Below is a small trained network, with its code and all its weights. Each question gives an input and a target symbol and asks what happens when units are switched off, that is, made to give their printed mean instead of their output.

import numpy as np


def w(rows, s, z=0):
    codes = np.array(rows[::2]) - 128.0
    scale = np.full(codes.shape[1], s)
    scale[-1] = z or s
    return codes * scale


def norm(h):
    return h / np.sqrt((h * h).mean(-1, keepdims=True) + 1e-5)


def f(y):
    return np.maximum(y, 0)


def softmax(a):
    e = np.exp(a - a.max(-1, keepdims=True))
    return e / e.sum(-1, keepdims=True)


def log_softmax(a):
    a = a - a.max(-1, keepdims=True)
    return a - np.log(np.exp(a).sum(-1, keepdims=True))


def net(x, mask):
    ids = ['ΣΨβδζηθπ'.index(c) for c in x.split()]
    T = len(ids)
    res = E[ids] + P[:T]
    q, k, v = (norm(res) @ M[0].T for M in (Q, K, V))
    z = softmax(np.where(np.tri(T) > 0, q @ k.T / 2**0.5, -1e9)) @ v
    res = res + np.where(mask[0], z, O[0][:, -1]) @ O[0][:, :-1]
    y = f(norm(res) @ A[0][:, :-1].T + A[0][:, -1])
    res = res + np.where(mask[1:25], y, B[0][:, -1]) @ B[0][:, :-1]
    return log_softmax(norm(res)[-1] @ U[:, :-1].T + U[:, -1])


Q, K, V, O, A, B = {}, {}, {}, {}, {}, {}
E = w([
[143,178,237,85],'Σ',
[155,160,197,104],'Ψ',
[173,62,2,139],'β',
[183,180,180,97],'δ',
[156,254,205,133],'ζ',
[81,46,184,85],'η',
[123,163,211,118],'θ',
[186,93,65,110],'π',
],0.015)
P = w([
[95,89,48,127],'0',
[160,48,99,156],'1',
[160,97,64,107],'2',
[104,132,79,90],'3',
[18,125,79,255],'4',
[83,120,184,184],'5',
[165,102,127,90],'6',
],0.0085)
Q[0] = w([
[77,163,138,252],'head 1',
[198,108,162,28],'head 1',
],0.013)
K[0] = w([
[213,63,155,145],'head 1',
[63,159,73,1],'head 1',
],0.0086)
V[0] = w([
[9,89,148,131],'head 1',
[126,76,119,122],'head 1',
],0.015)
O[0] = w([
[73,155,114,135,1],'head 1',
[183,141,99,1,66],'head 1',
],0.02,0.0063)
A[0] = w([
[171,221,80,114,136],'neuron 1',
[64,55,101,137,99],'neuron 2',
[138,114,172,164,100],'neuron 3',
[62,112,144,159,71],'neuron 4',
[91,239,70,122,213],'neuron 5',
[129,111,159,87,206],'neuron 6',
[93,101,114,87,68],'neuron 7',
[160,164,91,154,170],'neuron 8',
[149,176,156,77,132],'neuron 9',
[54,135,70,77,102],'neuron 10',
[225,101,92,148,206],'neuron 11',
[160,62,109,151,3],'neuron 12',
[88,112,147,174,108],'neuron 13',
[90,8,154,54,117],'neuron 14',
[124,145,103,47,167],'neuron 15',
[86,73,135,89,148],'neuron 16',
[182,148,128,155,155],'neuron 17',
[131,143,146,141,64],'neuron 18',
[191,93,125,119,165],'neuron 19',
[85,156,186,98,229],'neuron 20',
[107,52,137,62,49],'neuron 21',
[116,130,152,142,108],'neuron 22',
[88,83,125,96,163],'neuron 23',
[61,24,106,140,96],'neuron 24',
],0.014,0.0041)
B[0] = w([
[127,158,244,166,159],'neuron 1',
[144,214,105,131,153],'neuron 2',
[86,160,74,58,229],'neuron 3',
[107,142,28,61,164],'neuron 4',
[217,192,66,184,171],'neuron 5',
[186,139,206,83,181],'neuron 6',
[127,139,183,180,138],'neuron 7',
[2,134,176,188,164],'neuron 8',
[127,90,172,146,170],'neuron 9',
[175,88,120,254,153],'neuron 10',
[71,121,76,123,254],'neuron 11',
[179,108,110,192,162],'neuron 12',
[151,99,57,60,187],'neuron 13',
[149,204,170,96,168],'neuron 14',
[182,139,71,86,161],'neuron 15',
[205,234,233,155,148],'neuron 16',
[77,123,192,113,217],'neuron 17',
[123,110,140,123,148],'neuron 18',
[81,125,38,62,214],'neuron 19',
[151,135,222,164,212],'neuron 20',
[96,173,180,156,149],'neuron 21',
[120,117,120,148,164],'neuron 22',
[226,230,176,157,148],'neuron 23',
[184,204,111,142,163],'neuron 24',
],0.0064,0.0083)
U = w([
[27,132,135,112,32],'Σ',
[53,65,139,73,126],'Ψ',
[151,118,123,68,87],'β',
[189,11,156,145,176],'δ',
[106,73,168,230,224],'ζ',
[225,191,143,143,3],'η',
[112,188,131,181,183],'θ',
[166,131,138,74,206],'π',
],0.013,0.0025)

Each question gives the input, a string of symbols that net reads in full, and the target symbol t.
The units are the heads (2 rows each of Q, K, V and O) and the neurons (one row each of A and B). Each row of codes is followed by its name. A weight is (code - 128) times the scale printed after its matrix; where a second scale follows, it is the last column's (O, A, B and U).
mask holds one flag per unit, heads first, then neurons. A switched-off unit (its flag False) gives its mean, the last column of its rows in O or B, instead of its output. The means were averaged over made-up inputs and are rounded, as every weight is.
A unit's drop is (log p(t) with every unit on - log p(t) with that unit switched off) / (log p(t) with every unit on - log p(t) with every unit switched off).
The circuit of an input: a set's keep is (log p(t) with only the set's units on - log p(t) with every unit switched off) / (log p(t) with every unit on - log p(t) with every unit switched off). Starting from the 12 units with the biggest drops (on a tie, the unit counted first), units are removed one at a time, each time the one whose removal leaves the highest keep (on an exact tie, the one counted first), for as long as the keep stays at least 0.8.
circuit, biggest first: the units of the circuit, biggest drop first
unit that matters most: the unit with the biggest drop
top k neurons: the k neurons with the biggest drops, biggest first
drop of u: that unit's drop, to one decimal
input δ Σ Ψ Ψ, target δ: circuit, biggest first : head 1; neuron 14
input ζ Ψ ζ β, target ζ: unit that matters most : head 1
input θ Ψ Σ, target θ: circuit, biggest first : head 1; neuron 5
input ζ η δ Σ Ψ, target η: circuit, biggest first : head 1; neuron 5
input δ Σ η δ θ, target Σ: top 3 neurons : neuron 4; neuron 13; neuron 5
input π η η Σ Σ, target η: top 2 neurons : neuron 5; neuron 15
input β δ ζ Ψ π, target δ: top 2 neurons : neuron 12; neuron 3
input θ Ψ θ π Ψ π, target θ: top 2 neurons : neuron 24; neuron 2
input ζ ζ δ θ, target ζ: top 2 neurons : neuron 19; neuron 11
input δ η ζ η Ψ, target η: top 2 neurons : neuron 5; neuron 15
input π ζ θ, target π: drop of neuron 19 : 0.1
input η Ψ Ψ ζ δ, target Ψ: drop of head 1 : 0.4
input Σ β η δ η, target η: drop of neuron 14 : 0.0
input δ η Σ, target δ: circuit, biggest first : head 1
